Here is a tiny trained network, its code and every weight. The questions are about switching its units off for an input and a class, where a switched-off unit gives its printed mean instead of its output.

import numpy as np


def w(rows, s, z=0):
    codes = np.array(rows[::2]) - 128.0
    scale = np.full(codes.shape[1], s)
    scale[-1] = z or s
    return codes * scale


def f(y):
    return y / 2 * (1 + np.tanh(0.7978845608 * (y + 0.044715 * y**3)))


def log_softmax(a):
    a = a - a.max(-1, keepdims=True)
    return a - np.log(np.exp(a).sum(-1, keepdims=True))


def net(x, mask):
    res = np.array(x, float).reshape(1, 8) / 4 @ E
    y = f(res @ A[0][:, :-1].T + A[0][:, -1])
    res = res + np.where(mask, y, B[0][:, -1]) @ B[0][:, :-1]
    return log_softmax(res[-1] @ U[:, :-1].T + U[:, -1])


A, B = {}, {}
E = w([
[92,141,190,69,193,186,23,124,237,160,90],'x0',
[69,75,153,167,126,123,202,238,158,138,255],'x1',
[62,191,34,187,129,157,197,183,114,192,167],'x2',
[158,53,126,218,91,148,23,242,101,155,114],'x3',
[143,194,35,191,144,188,82,125,187,133,80],'x4',
[85,189,142,189,12,2,50,149,53,150,108],'x5',
[86,243,213,124,128,89,198,146,135,23,59],'x6',
[235,189,104,217,209,94,162,165,102,43,12],'x7',
],0.0078)
A[0] = w([
[70,134,157,88,102,61,72,82,194,156,114,121],'n0',
[73,183,83,138,242,235,224,191,207,101,120,95],'n1',
[134,235,40,209,75,53,164,108,94,150,75,178],'n2',
[143,132,124,228,81,120,62,198,96,141,143,171],'n3',
[112,81,193,188,83,102,19,200,159,173,130,65],'n4',
[154,94,172,98,147,170,230,156,154,133,159,246],'n5',
[246,168,159,130,175,129,53,64,169,32,59,90],'n6',
[124,149,71,171,111,96,134,139,50,167,149,187],'n7',
[101,136,186,57,154,146,200,68,190,147,96,211],'n8',
[131,44,44,124,152,235,46,119,164,220,165,57],'n9',
[11,173,190,17,99,121,122,60,138,168,160,85],'n10',
[143,77,77,148,104,176,38,138,166,202,153,250],'n11',
[136,1,127,111,153,130,214,175,75,101,194,120],'n12',
],0.0075,0.0022)
B[0] = w([
[150,131,165,97,153,87,105,126,104,163,155,177],'n0',
[169,177,129,215,141,199,117,206,254,96,133,243],'n1',
[79,210,56,116,139,138,203,97,78,111,128,224],'n2',
[50,102,55,104,148,95,112,191,48,100,111,203],'n3',
[72,107,149,167,154,74,57,231,72,190,119,194],'n4',
[155,92,169,194,74,131,118,140,182,89,174,198],'n5',
[138,138,172,121,203,93,100,85,106,80,23,247],'n6',
[80,104,66,137,130,144,187,129,102,139,134,185],'n7',
[178,149,216,114,136,141,79,124,134,119,189,209],'n8',
[194,34,27,68,108,246,135,89,196,217,80,236],'n9',
[151,164,158,9,118,121,115,121,141,146,244,216],'n10',
[50,87,55,113,100,179,103,108,119,192,64,214],'n11',
[154,76,151,237,10,66,164,56,125,113,141,212],'n12',
],0.0084,0.014)
U = w([
[94,198,43,122,127,126,254,133,93,111,142,4],'0',
[161,174,153,176,142,202,138,200,215,100,142,114],'1',
[136,6,165,166,43,71,208,89,134,108,172,112],'2',
[163,134,160,100,192,104,73,57,114,62,26,202],'3',
[129,18,82,95,105,221,110,81,163,232,109,174],'4',
[71,95,119,135,117,87,62,247,74,163,123,190],'5',
[142,143,192,20,122,127,99,88,146,158,222,64],'6',
],0.0099,0.0019)

Each question gives the input, the list of numbers given to net, and the class t.
The units are the neurons (one row each of A and B). Each row of codes is followed by its name. A weight is (code - 128) times the scale printed after its matrix; where a second scale follows, it is the last column's (A, B and U).
mask holds one flag per neuron, in row order. A switched-off neuron (its flag False) gives its mean, the last column of its row in B, instead of its output. The means were averaged over made-up inputs and are rounded, as every weight is.
A unit's drop is (log p(t) with every unit on - log p(t) with that unit switched off) / (log p(t) with every unit on - log p(t) with every unit switched off).
The circuit of an input: a set's keep is (log p(t) with only the set's units on - log p(t) with every unit switched off) / (log p(t) with every unit on - log p(t) with every unit switched off). Starting from the 12 units with the biggest drops (on a tie, the unit counted first), units are removed one at a time, each time the one whose removal leaves the highest keep (on an exact tie, the one counted first), for as long as the keep stays at least 0.8.
circuit, biggest first: the units of the circuit, biggest drop first
top k neurons: the k neurons with the biggest drops, biggest first
drop of u: that unit's drop, to one decimal
input [5,6,2,0,-6,5,3,-8], class 6: circuit, biggest first : (n10)
input [6,-6,-2,-7,7,-5,6,-4], class 6: top 2 neurons : (n10; n8)
input [4,8,-6,3,-7,-2,1,-8], class 2: top 2 neurons : (n12; n5)
input [3,2,-6,7,0,-1,0,5], class 5: top 2 neurons : (n4; n3)
input [4,1,7,1,8,3,7,4], class 0: top 2 neurons : (n2; n8)
input [-1,2,2,2,-5,-7,8,-6], class 2: top 2 neurons : (n12; n5)
input [6,3,-3,4,8,-3,-1,6], class 4: top 4 neurons : (n9; n11; n8; n5)
input [0,5,0,7,6,-5,-1,4], class 4: top 2 neurons : (n9; n11)
input [7,-3,3,-5,-7,-8,-3,-6], class 6: drop of n10 : 1.5
input [4,3,-1,-5,-4,-7,-6,7], class 1: drop of n1 : 0.2
input [6,-5,5,-4,-1,-3,3,-2], class 6: drop of n8 : 0.1
input [1,7,5,-8,-8,-4,7,5], class 1: drop of n1 : 1.1
